Small tables with named rows and columns. After each table, cells are looked up by row and column.

Table nuz
	bet	nuzupe	rusuzov	kezuke	boti	viru
ris	8	5	5	79	85	20
nas	77	78	31	74	66	20
tugi	26	25	65	49	89	45
kapaz	22	24	48	83	33	69
zim	79	78	80	33	25	81
finaf	62	64	26	65	28	57
neba	26	24	77	31	56	52

What is the rusuzov of tugi in nuz?
65
What is the rusuzov of ris in nuz?
5
What is the bet of zim in nuz?
79
What is the viru of neba in nuz?
52
What is the kezuke of zim in nuz?
33
What is the nuzupe of ris in nuz?
5
What is the bet of tugi in nuz?
26
What is the nuzupe of kapaz in nuz?
24
What is the kezuke of neba in nuz?
31
What is the kezuke of finaf in nuz?
65
What is the kezuke of nas in nuz?
74
What is the rusuzov of finaf in nuz?
26
What is the nuzupe of zim in nuz?
78
What is the boti of tugi in nuz?
89
What is the bet of ris in nuz?
8
What is the kezuke of kapaz in nuz?
83
What is the viru of tugi in nuz?
45

funub
         binos  sufo  gapaset  tebi
nipek       88    53       47    37
lelava      69    70       50    74
gapugap     10    53       27    35
zur         54    13       73    51
kulari      90    50       59    71
sabogu      50    46       66    52
nogag       16    41       46    39
redure       8    53       56    64
rebuvek     58    65       63    66
tek         79    56       64    60
zib         20    24       64    67

What is the binos of kulari in funub?
90
What is the tebi of gapugap in funub?
35
What is the gapaset of lelava in funub?
50
What is the tebi of nogag in funub?
39
What is the gapaset of kulari in funub?
59
What is the binos of redure in funub?
8
What is the binos of nipek in funub?
88
What is the tebi of lelava in funub?
74
What is the tebi of nipek in funub?
37
What is the tebi of zur in funub?
51
What is the sufo of redure in funub?
53

sunut.csv
,dob,zomop,moger,rofor,nedu,mim,nekemo,vor
loletal,5.02,5.05,0.84,5.75,5.56,4.25,6.03,7.80
teruduz,5.16,4.53,1.06,5.61,5.60,4.66,5.98,7.85
gafigi,5.48,5.23,3.55,5.62,5.52,6.96,6.56,5.55
kom,5.08,4.96,0.85,6.84,5.50,4.23,5.92,7.70
zekeval,5.74,5.19,3.33,5.62,5.64,6.91,6.75,5.50
vuzo,5.87,4.81,1.95,5.54,5.61,6.86,5.09,5.55
bon,5.04,4.93,0.77,7.15,5.63,4.27,6.00,7.76

moger of vuzo is 1.95
zomop of vuzo is 4.81
nedu of gafigi is 5.52
nekemo of kom is 5.92
mim of bon is 4.27
nedu of kom is 5.50

dobot =
|  | lageg | kavisum | maduke | vimetev | lokema |
|---|---|---|---|---|---|
| taboku | -16732 | 823 | 68387 | -37932 | 64794 |
| gar | 60038 | 2460 | 6895 | -28094 | 18773 |
| lagi | 16137 | 27135 | -27475 | 91391 | -54640 |
| zame | -4733 | 34276 | 71542 | 71163 | -6678 |
| gezu | -45242 | 31028 | 81429 | -44700 | 77389 |
| bezena | 73858 | 19744 | -501 | -37032 | 44489 |
| gibete | 35601 | 12792 | 53800 | 36659 | -1114 |
| bopok | 9760 | -2768 | -24109 | 79536 | -19050 |
| fon | 49902 | 18800 | 9130 | -18353 | 13571 |

lageg of gar = 60038
lageg of gezu = -45242
lageg of lagi = 16137
maduke of lagi = -27475
kavisum of gibete = 12792
lokema of taboku = 64794
maduke of gar = 6895
kavisum of gar = 2460
maduke of zame = 71542
maduke of fon = 9130
kavisum of bezena = 19744
lokema of gibete = -1114
lokema of lagi = -54640
maduke of gibete = 53800
Row with the largest kavisum: zame

